Below are the code and all the weights of a small trained network. Each question names an input and a target symbol and asks about switching units off, where a switched-off unit gives its printed mean instead of its output.

import numpy as np


def w(rows, s, z=0):
    codes = np.array(rows[::2]) - 128.0
    scale = np.full(codes.shape[1], s)
    scale[-1] = z or s
    return codes * scale


def norm(h):
    return h / np.sqrt((h * h).mean(-1, keepdims=True) + 1e-5)


def f(y):
    return np.maximum(y, 0)


def softmax(a):
    e = np.exp(a - a.max(-1, keepdims=True))
    return e / e.sum(-1, keepdims=True)


def log_softmax(a):
    a = a - a.max(-1, keepdims=True)
    return a - np.log(np.exp(a).sum(-1, keepdims=True))


def net(x, mask):
    ids = ['ΓΩαβδεζθλμξπστψ'.index(c) for c in x.split()]
    T = len(ids)
    res = E[ids] + P[:T]
    u = 0
    for l in range(3):
        q, k, v = (norm(res) @ M[l].T for M in (Q, K, V))
        z = softmax(np.where(np.tri(T) > 0, q @ k.T / 4**0.5, -1e9)) @ v
        res = res + np.where(mask[u], z, O[l][:, -1]) @ O[l][:, :-1]
        u += 1
        y = f(norm(res) @ A[l][:, :-1].T + A[l][:, -1])
        res = res + np.where(mask[u : u + 4], y, B[l][:, -1]) @ B[l][:, :-1]
        u += 4
    return log_softmax(norm(res)[-1] @ U[:, :-1].T + U[:, -1])


Q, K, V, O, A, B = {}, {}, {}, {}, {}, {}
E = w([
[164,184,80,127],'Γ',
[176,193,98,139],'Ω',
[163,61,167,52],'α',
[167,174,96,151],'β',
[202,168,94,66],'δ',
[201,174,96,69],'ε',
[148,191,69,111],'ζ',
[129,195,86,146],'θ',
[155,201,72,111],'λ',
[112,30,187,66],'μ',
[147,141,116,6],'ξ',
[19,148,192,216],'π',
[47,41,147,43],'σ',
[123,220,101,116],'τ',
[110,46,70,113],'ψ',
],0.012)
P = w([
[169,60,144,149],'0',
[200,83,120,114],'1',
[183,91,119,128],'2',
[171,97,108,121],'3',
[158,129,110,133],'4',
[141,132,97,131],'5',
[123,136,83,120],'6',
[104,147,64,114],'7',
[82,159,43,99],'8',
[70,165,20,87],'9',
[63,164,2,75],'10',
],0.0075)
Q[0] = w([
[181,195,153,56],'L0H1',
[211,57,77,2],'L0H1',
[136,68,111,159],'L0H1',
[27,119,145,240],'L0H1',
],0.009)
K[0] = w([
[94,126,112,101],'L0H1',
[2,158,26,131],'L0H1',
[198,111,119,49],'L0H1',
[240,138,156,181],'L0H1',
],0.0086)
V[0] = w([
[178,107,63,178],'L0H1',
[255,118,197,170],'L0H1',
[150,242,176,55],'L0H1',
[148,98,158,102],'L0H1',
],0.0081)
O[0] = w([
[131,89,147,211,167],'L0H1',
[84,138,2,12,108],'L0H1',
[126,156,128,19,254],'L0H1',
[12,178,90,95,141],'L0H1',
],0.006,0.004)
A[0] = w([
[155,137,132,94,194],'L0N1',
[125,144,120,86,255],'L0N2',
[2,128,107,167,216],'L0N3',
[175,150,192,177,7],'L0N4',
],0.011,0.0016)
B[0] = w([
[155,49,159,168,227],'L0N1',
[139,74,131,217,254],'L0N2',
[238,121,255,194,160],'L0N3',
[22,90,192,242,133],'L0N4',
],0.0054,0.0062)
Q[1] = w([
[190,172,105,93],'L1H1',
[70,43,188,228],'L1H1',
[118,164,153,5],'L1H1',
[37,78,215,82],'L1H1',
],0.011)
K[1] = w([
[78,181,85,126],'L1H1',
[78,1,145,159],'L1H1',
[58,216,170,83],'L1H1',
[93,79,227,60],'L1H1',
],0.01)
V[1] = w([
[142,191,204,251],'L1H1',
[155,251,161,210],'L1H1',
[156,21,56,165],'L1H1',
[151,104,145,22],'L1H1',
],0.0032)
O[1] = w([
[88,161,96,34,7],'L1H1',
[142,215,92,103,97],'L1H1',
[63,83,3,170,243],'L1H1',
[99,198,70,181,172],'L1H1',
],0.0049,0.0018)
A[1] = w([
[91,65,113,154,12],'L1N1',
[154,91,80,104,157],'L1N2',
[127,254,145,206,254],'L1N3',
[168,159,98,140,120],'L1N4',
],0.0095,0.003)
B[1] = w([
[63,108,89,111,150],'L1N1',
[45,187,254,163,254],'L1N2',
[179,198,166,145,230],'L1N3',
[113,216,52,86,207],'L1N4',
],0.0079,0.0058)
Q[2] = w([
[205,128,130,64],'L2H1',
[113,163,249,143],'L2H1',
[55,195,81,132],'L2H1',
[127,107,119,68],'L2H1',
],0.016)
K[2] = w([
[223,183,189,98],'L2H1',
[8,160,209,181],'L2H1',
[34,130,100,108],'L2H1',
[181,175,102,31],'L2H1',
],0.012)
V[2] = w([
[91,102,1,47],'L2H1',
[189,40,219,178],'L2H1',
[41,130,236,3],'L2H1',
[144,249,167,178],'L2H1',
],0.0065)
O[2] = w([
[128,90,63,2,75],'L2H1',
[45,147,145,204,130],'L2H1',
[39,176,179,47,255],'L2H1',
[164,36,252,80,157],'L2H1',
],0.0069,0.0052)
A[2] = w([
[137,10,176,179,6],'L2N1',
[102,151,254,85,2],'L2N2',
[121,27,65,162,22],'L2N3',
[70,35,214,169,188],'L2N4',
],0.0053,0.0022)
B[2] = w([
[23,97,148,73,157],'L2N1',
[56,225,116,158,245],'L2N2',
[254,252,164,225,143],'L2N3',
[187,77,61,86,252],'L2N4',
],0.0078,0.0034)
U = w([
[168,115,98,122,82],'Γ',
[169,115,73,99,125],'Ω',
[70,148,32,100,82],'α',
[165,118,51,111,172],'β',
[136,135,66,24,177],'δ',
[147,126,102,41,78],'ε',
[184,107,145,133,130],'ζ',
[199,102,162,141,160],'θ',
[186,104,144,118,161],'λ',
[88,143,78,115,72],'μ',
[34,183,180,75,150],'ξ',
[151,128,244,222,2],'π',
[86,145,162,206,35],'σ',
[172,124,245,78,142],'τ',
[106,117,64,251,102],'ψ',
],0.016,0.0067)

Each question gives the input, a string of symbols that net reads in full, and the target symbol t.
The units are the heads (4 rows each of Q, K, V and O) and the neurons (one row each of A and B). Each row of codes is followed by its name. A weight is (code - 128) times the scale printed after its matrix; where a second scale follows, it is the last column's (O, A, B and U).
mask holds one flag per unit, layer by layer, with each layer's heads first. A switched-off unit (its flag False) gives its mean, the last column of its rows in O or B, instead of its output. The means were averaged over made-up inputs and are rounded, as every weight is.
A unit's drop is (log p(t) with every unit on - log p(t) with that unit switched off) / (log p(t) with every unit on - log p(t) with every unit switched off).
The circuit of an input: a set's keep is (log p(t) with only the set's units on - log p(t) with every unit switched off) / (log p(t) with every unit on - log p(t) with every unit switched off). Starting from the 12 units with the biggest drops (on a tie, the unit counted first), units are removed one at a time, each time the one whose removal leaves the highest keep (on an exact tie, the one counted first), for as long as the keep stays at least 0.8.
circuit, biggest first: the units of the circuit, biggest drop first
most important unit: the unit with the biggest drop
top k neurons: the k neurons with the biggest drops, biggest first
k most important neurons of layer l: the k neurons of layer l with the biggest drops, biggest first
input π Ω β Γ, target π: 2 most important neurons of layer 1	[L1N2; L1N1]
input α β α ζ, target α: circuit, biggest first	[L0H1; L2H1]
input ζ δ α ξ δ τ δ α π δ δ, target π: circuit, biggest first	[L0H1]
input ξ τ Ω, target ξ: top 2 neurons	[L1N2; L0N3]
input β δ ζ, target β: circuit, biggest first	[L0H1; L2H1; L1N3]
input τ ξ τ, target τ: circuit, biggest first	[L2H1; L0H1]
input τ ξ δ λ ξ δ ξ ε δ τ ε, target τ: circuit, biggest first	[L0H1; L2H1]
input ξ ζ ξ α, target ξ: circuit, biggest first	[L2H1; L0H1; L1N4]
input σ τ Ω ξ α θ σ ξ ξ π ψ, target ψ: circuit, biggest first	[L2H1; L0H1]
input α β λ, target α: circuit, biggest first	[L0H1; L1N2; L2H1; L1N3]
input τ ξ ψ ε, target ψ: circuit, biggest first	[L0H1; L2H1]
input τ π Ω β, target τ: 2 most important neurons of layer 0	[L0N2; L0N3]
input ψ α Γ σ, target ψ: circuit, biggest first	[L2H1; L0H1]
input δ τ α ζ ψ δ ξ τ ζ ε, target τ: circuit, biggest first	[L2H1]
input ξ λ β Ω ζ ψ δ α, target ψ: circuit, biggest first	[L0H1; L2H1]
input δ ξ ξ ξ δ ζ, target δ: top 2 neurons	[L1N3; L0N3]
input δ μ τ τ Γ Ω λ τ δ ζ, target δ: top 2 neurons	[L1N2; L0N3]
input α ε λ, target α: top 2 neurons	[L1N2; L1N3]
input β β δ, target δ: top 2 neurons	[L1N3; L1N2]
input π ζ ζ, target π: most important unit	L2H1
input α β ξ ε ξ δ ξ α ξ π, target π: 2 most important neurons of layer 1	[L1N4; L1N3]
input δ ζ Ω, target δ: top 2 neurons	[L1N3; L1N2]
input δ τ λ, target δ: top 3 neurons	[L1N3; L1N2; L0N3]
